Here is a tiny trained network, its code and every weight. The questions are about switching its units off for an input and a class, where a switched-off unit gives its printed mean instead of its output.

import numpy as np


def w(rows, s, z=0):
    codes = np.array(rows[::2]) - 128.0
    scale = np.full(codes.shape[1], s)
    scale[-1] = z or s
    return codes * scale


def f(y):
    return y / 2 * (1 + np.tanh(0.7978845608 * (y + 0.044715 * y**3)))


def log_softmax(a):
    a = a - a.max(-1, keepdims=True)
    return a - np.log(np.exp(a).sum(-1, keepdims=True))


def net(x, mask):
    res = np.array(x, float).reshape(1, 8) / 4 @ E
    y = f(res @ A[0][:, :-1].T + A[0][:, -1])
    res = res + np.where(mask, y, B[0][:, -1]) @ B[0][:, :-1]
    return log_softmax(res[-1] @ U[:, :-1].T + U[:, -1])


A, B = {}, {}
E = w([
[136,130,134,126],'x0',
[69,46,182,23],'x1',
[130,131,128,127],'x2',
[224,1,85,155],'x3',
[129,130,131,126],'x4',
[134,113,253,208],'x5',
[130,125,129,126],'x6',
[130,129,128,130],'x7',
],0.0065)
A[0] = w([
[53,202,166,109,123],'neuron 1',
[131,152,7,47,122],'neuron 2',
[187,197,74,218,112],'neuron 3',
[76,55,166,56,122],'neuron 4',
[185,31,107,150,113],'neuron 5',
[175,195,67,227,109],'neuron 6',
[110,117,130,115,254],'neuron 7',
[75,55,160,56,110],'neuron 8',
[189,202,72,224,102],'neuron 9',
[161,121,250,198,104],'neuron 10',
[141,117,239,208,105],'neuron 11',
[132,148,3,48,117],'neuron 12',
[208,35,115,140,110],'neuron 13',
[63,213,172,104,118],'neuron 14',
[149,148,72,85,102],'neuron 15',
[189,28,107,150,111],'neuron 16',
[52,215,168,109,102],'neuron 17',
[83,48,169,49,95],'neuron 18',
[86,52,166,53,106],'neuron 19',
[208,28,112,140,109],'neuron 20',
[195,26,104,151,105],'neuron 21',
[182,196,84,206,101],'neuron 22',
[108,141,21,88,133],'neuron 23',
],0.0062,0.0081)
B[0] = w([
[114,183,50,152,166],'neuron 1',
[62,50,183,184,177],'neuron 2',
[141,133,203,19,160],'neuron 3',
[187,170,156,52,168],'neuron 4',
[65,213,59,114,156],'neuron 5',
[143,139,197,26,160],'neuron 6',
[224,102,93,181,253],'neuron 7',
[161,157,160,64,160],'neuron 8',
[128,134,203,1,159],'neuron 9',
[38,93,157,181,159],'neuron 10',
[36,69,149,169,157],'neuron 11',
[42,50,204,188,175],'neuron 12',
[49,192,65,123,158],'neuron 13',
[101,167,66,149,165],'neuron 14',
[71,107,169,138,130],'neuron 15',
[64,195,76,118,158],'neuron 16',
[72,210,39,145,160],'neuron 17',
[141,154,149,50,157],'neuron 18',
[147,150,146,58,159],'neuron 19',
[73,194,82,118,161],'neuron 20',
[53,202,81,112,158],'neuron 21',
[131,145,168,47,149],'neuron 22',
[96,62,186,161,166],'neuron 23',
],0.0067,0.0071)
U = w([
[64,229,3,116,35],'0',
[178,144,206,2,49],'1',
[167,117,103,150,255],'2',
[41,34,186,191,42],'3',
[187,116,94,135,227],'4',
],0.0088,0.0067)

Each question gives the input, the list of numbers given to net, and the class t.
The units are the neurons (one row each of A and B). Each row of codes is followed by its name. A weight is (code - 128) times the scale printed after its matrix; where a second scale follows, it is the last column's (A, B and U).
mask holds one flag per neuron, in row order. A switched-off neuron (its flag False) gives its mean, the last column of its row in B, instead of its output. The means were averaged over made-up inputs and are rounded, as every weight is.
A unit's drop is (log p(t) with every unit on - log p(t) with that unit switched off) / (log p(t) with every unit on - log p(t) with every unit switched off).
The circuit of an input: a set's keep is (log p(t) with only the set's units on - log p(t) with every unit switched off) / (log p(t) with every unit on - log p(t) with every unit switched off). Starting from the 12 units with the biggest drops (on a tie, the unit counted first), units are removed one at a time, each time the one whose removal leaves the highest keep (on an exact tie, the one counted first), for as long as the keep stays at least 0.8.
circuit, biggest first: the units of the circuit, biggest drop first
top k neurons: the k neurons with the biggest drops, biggest first
drop when u is switched off: that unit's drop, to one decimal
input [6,-6,-2,-1,5,7,7,-7], class 3: circuit, biggest first : [neuron 11]
input [-3,-7,3,6,1,-8,2,1], class 3: circuit, biggest first : [neuron 12; neuron 2]
input [0,0,3,-1,6,-6,-6,8], class 3: circuit, biggest first : [neuron 12; neuron 2; neuron 23]
input [-7,7,8,-7,-3,5,0,4], class 0: circuit, biggest first : [neuron 17; neuron 1]
input [1,8,-6,-8,6,-1,-2,-8], class 0: top 2 neurons : [neuron 17; neuron 1]
input [5,-6,3,-5,-1,6,-1,5], class 1: top 4 neurons : [neuron 9; neuron 3; neuron 6; neuron 22]
input [-8,-1,-1,-8,7,6,5,6], class 0: top 3 neurons : [neuron 17; neuron 1; neuron 14]
input [2,-2,0,1,3,-6,5,-7], class 3: drop when neuron 2 is switched off : 0.2
input [1,3,4,7,-8,5,-2,-3], class 0: drop when neuron 16 is switched off : 0.1
input [-3,-6,-7,-3,0,2,4,4], class 1: drop when neuron 9 is switched off : 0.2
input [-6,-5,1,6,6,0,6,2], class 0: drop when neuron 1 is switched off : -0.1
